In the rows, zero is written as 128.
Each row of numbers stands for one element and depends on some of the facts below. Use the named rows to name the rest.

Some facts about the elements:
kadro {κ=tredi, σ=b, ζ=j, φ=brukun}
tekek {σ=a, ζ=h}
skegrosil {σ=c, ζ=i, φ=kigik}
bonikli {κ=vodrum, σ=b, ζ=g, φ=skuflor}
skubruk {σ=d, ζ=i}
plaskos {σ=b, ζ=i, φ=dodral}
doklon {κ=beklak,plaskos, σ=a, ζ=j, φ=dodral}
drostuk {σ=c, ζ=h, φ=tebro}
ploren {σ=a, ζ=g}
samo {σ=f, ζ=h, φ=drezek}
tofe {σ=c, ζ=g}
safla {κ=kime,rade,pliso, σ=a, ζ=j, φ=brebik}
skapu {κ=tokal, σ=c, ζ=i, φ=grikal}
skuflastom {σ=c, ζ=g, φ=dubi}
basebre {κ=lafla, σ=e, ζ=i, φ=brebik}
drebom {σ=f, ζ=i, φ=keklogrus}
mizo {σ=d, ζ=g, φ=plodre}
segrur {κ=gruples, σ=f, ζ=i, φ=bregos}
rosor {σ=f, ζ=g, φ=graplasu}
pufin {σ=a, ζ=g}
bobrotol {σ=a, ζ=i, φ=grikal}
flasi {σ=a, ζ=j}
trazar {σ=d, ζ=j, φ=dodral}
flastan {σ=c, ζ=h, φ=nabe}
drogrin {σ=c, ζ=h, φ=trupa}
stegrivan {σ=c, ζ=j}
kogis {σ=b, ζ=g}
flano {κ=kedur,zolem, σ=a, ζ=i, φ=zepa}
ziro {σ=c, ζ=i}
pena {κ=pugratris, σ=a, ζ=i, φ=fekliste}
pegri {σ=f, ζ=h, φ=funu}
kigik {σ=a, ζ=i}
saskil {σ=d, ζ=h}
fimus {κ=datigrar, σ=b, ζ=i, φ=bregos}
dubi {σ=c, ζ=g}
klekla {σ=d, ζ=i}
graplasu {σ=d, ζ=h}
mibol {σ=f, ζ=h, φ=ziro}
beklak {σ=d, ζ=h, φ=dodral}
gota {σ=e, ζ=g, φ=tastu}
kisto {σ=a, ζ=i, φ=brebik}
tebis {σ=f, ζ=i, φ=bregos}
midron {σ=c, ζ=i, φ=dririn}
zegir {κ=klolebril, σ=d, ζ=j, φ=dodral}
tosonim {κ=fibavam, σ=c, ζ=i, φ=paflek}
nopam {σ=d, ζ=h, φ=funu}
groval {σ=a, ζ=g}
liva {σ=c, ζ=h, φ=zasa}
pligrim {σ=f, ζ=g, φ=vubrok}
fekliste {σ=a, ζ=h}
klolebril {κ=plaskos,doklon, σ=f, ζ=j, φ=dodral}
flaki {σ=e, ζ=i, φ=ronem}
skenotil {κ=drostuk, σ=c, ζ=h, φ=tebro}
dubun {σ=a, ζ=h, φ=zasa}
bridras {σ=a, ζ=h, φ=nabe}
grikal {σ=a, ζ=g}
tili {κ=raplaskul, σ=a, ζ=j, φ=bifir}
linom {σ=b, ζ=j}
kedur {κ=flano, σ=f, ζ=i, φ=zepa}
tizir {σ=f, ζ=g, φ=tebro}
plodre {σ=e, ζ=j}
pugratris {σ=a, ζ=i, φ=fekliste}
vogristu {σ=a, ζ=h, φ=bevo}
dodral {σ=b, ζ=i}
tredi {σ=c, ζ=g, φ=brukun}
gripleguk {σ=b, ζ=h, φ=tekek}
lobu {κ=stasur, σ=e, ζ=j, φ=dririn}
fatu {σ=b, ζ=i, φ=klekla}
logrun {σ=f, ζ=g, φ=skuflor}
rade {σ=e, ζ=j, φ=brebik}
zigi {σ=d, ζ=i, φ=zepa}
ridom {κ=midron,klufek,bufik,grevuk, σ=f, ζ=g, φ=dririn}
beflis {σ=b, ζ=g, φ=groval}
sturo {σ=a, ζ=j, φ=grakasa}
pivubra {σ=f, ζ=i, φ=kerir}
platinal {σ=a, ζ=j}
skuflor {σ=b, ζ=i}
stostimun {κ=pubar, σ=a, ζ=i, φ=bregos}
gruples {κ=pubar, σ=f, ζ=g, φ=bregos}
bevo {σ=a, ζ=i}
vodrum {σ=b, ζ=g, φ=skuflor}
kledroter {κ=pligrim, σ=e, ζ=j, φ=vubrok}
raplaskul {κ=fledru, σ=a, ζ=i, φ=bifir}
pliso {κ=druklis, σ=f, ζ=i, φ=brebik}
roklidran {σ=e, ζ=j}
brukun {σ=f, ζ=g}
grefam {σ=d, ζ=j, φ=linom}
drefo {σ=c, ζ=i, φ=ronem}
pludaba {σ=c, ζ=i, φ=bretak}
dradrun {σ=c, ζ=h, φ=stegrivan}
zugro {σ=a, ζ=i}
nabe {σ=c, ζ=i}
gemo {σ=a, ζ=g, φ=skubruk}
noron {κ=flano, σ=a, ζ=i, φ=zepa}
gresur {κ=drogrin, σ=f, ζ=g, φ=trupa}
megro {σ=b, ζ=h, φ=ploren}
bifir {σ=d, ζ=j}
benir {σ=e, ζ=j}
triskam {κ=turuvu, σ=e, ζ=j, φ=truflol}
bregos {σ=c, ζ=h}
voples {σ=c, ζ=g}
kime {σ=a, ζ=g, φ=brebik}
febon {σ=e, ζ=i, φ=saskil}
turuvu {κ=triskam, σ=a, ζ=i, φ=truflol}
skorel {σ=b, ζ=h, φ=nabe}
gregrevu {κ=fese, σ=e, ζ=g, φ=dririn}
stiskol {κ=skapu, σ=f, ζ=i, φ=grikal}
paflek {σ=a, ζ=i}
letur {κ=fibavam, σ=c, ζ=h, φ=paflek}
plastak {κ=musil, σ=f, ζ=h, φ=drezek}
drote {κ=stisar, σ=b, ζ=g, φ=zepa}
zolem {σ=e, ζ=i, φ=zepa}
druklis {σ=b, ζ=g, φ=brebik}
nazo {σ=b, ζ=h, φ=ziro}
kide {σ=e, ζ=j}
grefom {σ=f, ζ=j, φ=kide}
kisti {κ=turuvu, σ=f, ζ=i, φ=truflol}
stizi {σ=e, ζ=i}
bragrepi {σ=c, ζ=h, φ=kogis}
kerasur {σ=f, ζ=h, φ=drezek}
fliskuzi {σ=c, ζ=h, φ=zasa}
datigrar {σ=d, ζ=i, φ=bregos}
fozavek {σ=b, ζ=h, φ=linom}
grevuk {σ=c, ζ=j, φ=dririn}
skoven {σ=e, ζ=j, φ=nurefir}
brebik {σ=d, ζ=g}
skefum {σ=b, ζ=g, φ=paflek}
kabenu {σ=a, ζ=g, φ=platinal}
zivan {σ=b, ζ=g, φ=tofe}
brefivu {κ=dradrun, σ=b, ζ=h, φ=stegrivan}
kladul {σ=c, ζ=j}
dririn {σ=d, ζ=h}
gralir {σ=a, ζ=h, φ=voples}
vubrok {σ=b, ζ=h}
pases {σ=b, ζ=g, φ=bifir}
balaplu {σ=c, ζ=i}
tokal {κ=bobrotol, σ=d, ζ=i, φ=grikal}
bralus {κ=fledru,gruro, σ=a, ζ=h, φ=bifir}
kuzun {σ=f, ζ=j, φ=linom}
nurefir {σ=c, ζ=h}
fibavam {κ=skefum, σ=c, ζ=h, φ=paflek}
tebro {σ=a, ζ=h}
steskes {σ=b, ζ=g, φ=tofe}
lagom {σ=e, ζ=h}
pubar {κ=stostimun,gruples, σ=c, ζ=j, φ=bregos}
gruro {κ=fledru, σ=d, ζ=g, φ=bifir}
zepa {σ=b, ζ=h}
driskem {σ=f, ζ=j, φ=zepa}
flibras {κ=tizir, σ=d, ζ=h, φ=tebro}
rizi {σ=d, ζ=i, φ=zasa}
kerir {σ=e, ζ=h}
lafla {κ=kisto, σ=b, ζ=g, φ=brebik}
fese {κ=bufik, σ=a, ζ=i, φ=dririn}
bribam {κ=vogristu, σ=a, ζ=h, φ=bevo}
fledru {σ=f, ζ=j, φ=bifir}
flegaklil {σ=a, ζ=i, φ=zepa}
fudrel {σ=e, ζ=i, φ=pufin}
klufek {σ=b, ζ=i, φ=dririn}
fastin {κ=kerasur, σ=f, ζ=j, φ=drezek}
loste {σ=a, ζ=i, φ=kigik}
funu {σ=b, ζ=h}
keklogrus {σ=a, ζ=g}
trupa {σ=a, ζ=j}
tistis {κ=bonikli,logrun, σ=b, ζ=g, φ=skuflor}
buzok {κ=loste,skegrosil, σ=c, ζ=h, φ=kigik}
drezek {σ=a, ζ=g}
skopler {σ=a, ζ=j, φ=stizi}
musil {κ=plastak, σ=a, ζ=h, φ=drezek}
skadim {σ=f, ζ=h, φ=klastin}
klugrem {κ=skoven, σ=e, ζ=h, φ=nurefir}
zasa {σ=a, ζ=g}
grabutruk {σ=f, ζ=h, φ=vubrok}
voskem {σ=e, ζ=j, φ=nurefir}
grakasa {σ=e, ζ=i}
truflol {σ=f, ζ=h}
lidru {κ=pivubra, σ=b, ζ=j, φ=kerir}
debres {σ=d, ζ=j}
bufik {σ=b, ζ=j, φ=dririn}
bretak {σ=d, ζ=j}
stasur {σ=a, ζ=j, φ=dririn}
drafun {σ=f, ζ=h, φ=keklogrus}
klastin {σ=c, ζ=i}
trage {σ=f, ζ=j, φ=roklidran}
roklakles {σ=d, ζ=i, φ=zepa}
tonobom {κ=tizir, σ=e, ζ=h, φ=tebro}
ploflam {σ=e, ζ=g, φ=tekek}
tastu {σ=d, ζ=i}
zeple {κ=beflis, σ=b, ζ=g, φ=groval}
stisar {σ=f, ζ=i, φ=zepa}
ronem {σ=b, ζ=i}
gisto {σ=b, ζ=i, φ=ronem}
grego {σ=f, ζ=j, φ=lagom}

Some elements and their rows:
samo: [122 122 122 126 134 135 134 145 123 130 117 134 127 129 129 125 126 133
 131 130 150 123 140 122 133 127 129 147 130 129 117 131 138 135 145 146
 133 119 130 110 112 142 126 125]
bobrotol: [118 125 129 124 122 131 130 145 121 131  96 137 126 117 121 128 124 129
 131 123 110 125 148 101 147 127 128 136 141 133 119 132 141 131 128 146
 127 130 138 106 101 140 127 128]
zeple: [123 128 119 126 145 130 106 118 135 134 167 136 130 126 128 133 114 135
 113 136 120 126 127 143 134 126 135 143 122 131 130 126 135 131 137 135
 139 116 126 126 119 135 135 106]
gresur: [126 124 123 130 128 133 133 143 125 132 113 129 123 123 132 124 115 135
 129 129 136 122 133 129 136 123 130 141 133 130 122 134 143 132 141 145
 134 119 129 115 116 145 135 121]
tastu: [144 136 144 127 105 122 144 110 126 118 113 110 128 134 122 124 144 102
 138 118  94 132 123 118 123 117 122  95 135 126 135 122 103 121  95 103
 112 156 133 144 155 109 115 160]
bretak: [137 133 140 133 111 116 153 114 120 120 105  99 124 139 132 127 138 118
 142 122 125 133 109 131 118 122 125  96 132 120 130 125 105 116  98 102
 118 149 143 146 166 124 123 159]
vubrok: [136 133 132 126 137 136 126  89 117 122 181 116 126 140 140 116 123 103
 128 134 114 121 119 147 127  96 133 121 122 132 136 111 102 121 119 110
 125 149 130 141 169 112 113 137]
graplasu: [148 130 139 125 108 119 158 112 124 117 113 103 125 145 127 123 145 103
 139 121 120 132 117 124 114 117 126 102 128 120 126 119 100 124 103 105
 115 146 140 143 161 120 112 156]
gemo: [121 120 123 127 124 125 145 147 120 131  95 126 123 123 127 127 119 133
 132 125 128 125 136 107 138 125 132 150 140 128 113 134 142 131 130 146
 132 123 141 108 112 155 125 124]
truflol: [138 129 136 130 119 139 152 116 108 121 126 109 120 137 144 107 123 103
 145 127 130 118 125 131 131  94 129 117 134 131 128 118 110 122 125 120
 120 152 133 130 166 122 113 152]
tebro: [138 126 137 125 113 134 161 118 105 121 107 104 118 136 140 109 123 100
 146 124 116 120 128 119 134  94 131 115 139 129 119 118 110 122 116 122
 118 155 147 123 159 133 111 154]
paflek: [133 132 143 127 109 135 148 116 106 122 107 112 119 125 135 110 123  99
 145 120  90 120 135 111 143  94 127 107 146 134 129 121 113 119 107 120
 114 164 141 125 154 121 112 156]
zasa: [137 128 136 130 110 130 162 117 105 123 106 101 116 131 140 111 118 105
 146 123 110 119 123 117 136  92 131 120 144 130 124 123 115 119 111 122
 120 156 146 127 165 137 113 153]
klugrem: [130 127 122 123 138 128 114 127 142 130 150 136 134 135 122 136 132 134
 116 133 139 132 129 142 122 142 129 132 115 126 126 126 129 136 139 130
 134 111 123 129 113 128 135 115]
fudrel: [123 132 126 126 137 129 102 125 141 129 154 145 137 124 116 138 137 133
 117 130 121 131 136 128 127 141 125 133 123 132 136 130 129 132 128 128
 132 121 115 130 111 116 129 120]
ziro: [147 141 140 135 116 132 125 103 134 116 152 119 133 137 127 124 149 109
 136 125 127 129 118 144 113 118 117  96 123 131 152 124 100 123 109  97
 117 150 107 158 167  88 120 157]
nopam: [131 122 126 121 122 115 140 143 140 127 104 129 133 137 113 140 146 132
 125 124 141 138 131 113 117 151 127 133 124 119 114 132 128 137 125 131
 128 113 136 124 107 140 126 129]
brefivu: [123 126 120 121 147 133 105 119 134 133 168 140 132 130 128 132 119 130
 112 137 126 127 132 143 132 129 134 140 117 129 125 122 131 134 142 136
 137 115 127 123 115 131 133 107]

Rows to name:
No name comes twice in this set of rows, the named rows included.
[125 127 129 128 122 114 131 144 138 132  91 121 131 130 118 142 135 147
 125 126 136 137 123 132 126 155 126 112 127 118 119 137 135 131 121 129
 131 112 142 124 108 145 146 130] -> zegir
[144 136 135 132 111 122 151 106 125 123 121  93 133 148 119 127 144 106
 140 125 122 127 119 134 127 111 126 106 136 124 127 130 103 127  96 109
 122 146 144 135 158 131 121 171] -> brebik
[116 123 127 128 124 128 135 149 118 135  84 122 123 121 132 128 112 144
 132 127 126 126 133 126 147 131 131 126 137 126 115 135 146 129 133 145
 132 121 150 106 109 156 145 126] -> doklon
[139 122 123 134 127 114 122  78 119 134 182 118 145 130 143  96 125  96
 128 136  77 144  89 112 110 103 140 169 119 121 126 110 132 106 139 100
 103 152 129 155 173  92 109  96] -> zepa
[118 134 125 123 145 137  89 116 137 134 171 145 135 121 120 134 121 130
 112 135 104 125 141 140 145 129 131 131 125 136 134 126 134 133 132 135
 136 123 122 120 107 121 138 114] -> fimus
[129 120 129 120 120 131 140 149 124 132  92 127 123 127 129 123 117 129
 128 127 116 127 141 122 144 124 132 130 132 125 111 129 141 137 141 148
 129 118 148 104 104 153 136 122] -> musil
[137 120 132 135 112 116 104 137 126 142 113 141 147 109 140 111 125 127
 125 134  68 143 116 102 142 106 128 181 119 120 131 134 174 127 163 133
 104 123 136 119 105 117 133  82] -> kedur
[115 125 124 133 133 133 127 146 121 134 106 127 125 121 136 127 114 147
 133 131 148 123 130 135 140 133 129 130 133 128 122 135 145 128 141 143
 134 120 134 114 116 145 144 125] -> fastin
[125 136 132 134 140 133 121  90 112 125 173 111 125 133 145 121 117 118
 131 134 118 122 111 153 131 102 132 113 127 132 140 117 108 113 114 107
 128 151 133 143 174 116 124 139] -> linom
[133 116 130 130 107 110 118 138 125 144  95 136 143 108 131 111 123 122
 127 128  58 146 120  83 141 118 133 175 130 119 118 133 172 123 151 136
 103 128 146 116 100 125 131  86] -> noron
[124 128 130 127 125 139 118 142 127 132 113 139 127 117 126 124 119 131
 128 127 116 123 145 123 146 126 126 126 135 135 128 132 143 133 138 143
 129 126 125 113 105 130 138 124] -> stiskol
[122 118 120 135 121 117 118 132 126 141 119 144 146 109 127 108 127 125
 130 129  90 143 119  82 126 133 132 183 133 124 119 132 167 119 153 134
 109 131 123 125 112 111 125  89] -> stisar
[134 129 138 120 125 128 127 161 150 108 114 167 104 113 131 151 137 150
 116 116 151 131 135 128  98 162 115 104 111 131 156 124 115 132 130 122
 134 112  88 155 120 107 120 110] -> midron
[118 127 134 113 142 134 113 143 133 114 143 172  98 104 140 145 111 144
 108 122 114 124 142 124 121 140 128 119 117 138 148 114 119 127 130 133
 140 121 106 139 117 120 115  93] -> klufek

The same elements again, as new rows of numbers:
Some elements and their rows:
dodral: [ 98  63 139 111 128 114 135 126  46 121 113  76 142 147]
trazar: [149 160 110 142 161 107 142 141 135 192 119 155 139  94]
plaskos: [127 163 118 143 129 142 145 122 134 161 114 147  87 145]
bregos: [106  70 149 107 139 104 132 134  87 149  84  84 229 105]
segrur: [137 147 119 135 116 137 130 114 207  89 135 121  75 122]
tastu: [101  63 139  94 152 105 144 138  54 169  82  90 206 106]
tebro: [101  58 152 118 116 119 122 125  64  96 117  77 152 146]
tonobom: [138 151 114 139 104 135 128 121 177 102 140 130 116 119]
ploflam: [149 146 129 131 121 144 133 125 163  85 141 148 120 157]
pufin: [103  46 147 117 124 128 120 129  70  83 120  91 156 157]
bevo: [ 94  60 149 112 125 121 122 119  62  87 119  73 146 140]
lidru: [143 135  98 149 117 134 151 131 123 118 152 142  97 110]
samo: [141 160 123 149 119 125  95 112 165 132 159 139  92 141]
noron: [127 122 135  94 112 175 131 134 210 160 197 170  13  92]
skuflastom: [153 155 113 125 147 119 126 132 161 172 128 158 185 124]
drafun: [142 154 130 143 110 127 109 111 153 114 155 135 107 144]
kledroter: [153 152 113 134 122 112 106 134 141  87 113 140  75 107]
tokal: [132 169 104 121 136 123 143 141 138 185  86 154 156 105]

Name these rows:
No name comes twice in this set of rows, the named rows included.
[150 153 108 150 123 111 106 119 187  84 121 126 102 155] -> ridom
[107  76 135 127 151  85 146 136  68 156  57  65 228 120] -> dririn
[149 144 105 148 133 113 136 132 131 144 163 134  81 121] -> kadro
[155 152 119 144 131 130 143 117 106 144 146 149 132 181] -> druklis
[151 162 116 126 140 103 140 135 128 215 122 142 165 116] -> nopam
[136 163 117 122 147 125 154 137 167 193  87 142 135 101] -> rizi
[157 145 116 132 119 119 147 115 128 153 176 114 116 143] -> brefivu
[140 163 118 142 149 126 142 141 166 148 119 152 157  80] -> pubar
[124 170 128 141 140 136 107 115 159 148 131 142  70 150] -> loste
[151 152 121 133 109 129 136 125 163 104 155 119 102 135] -> bralus
[140 161 123 124 137 144 149 136 154 143 105 166 201 127] -> tredi

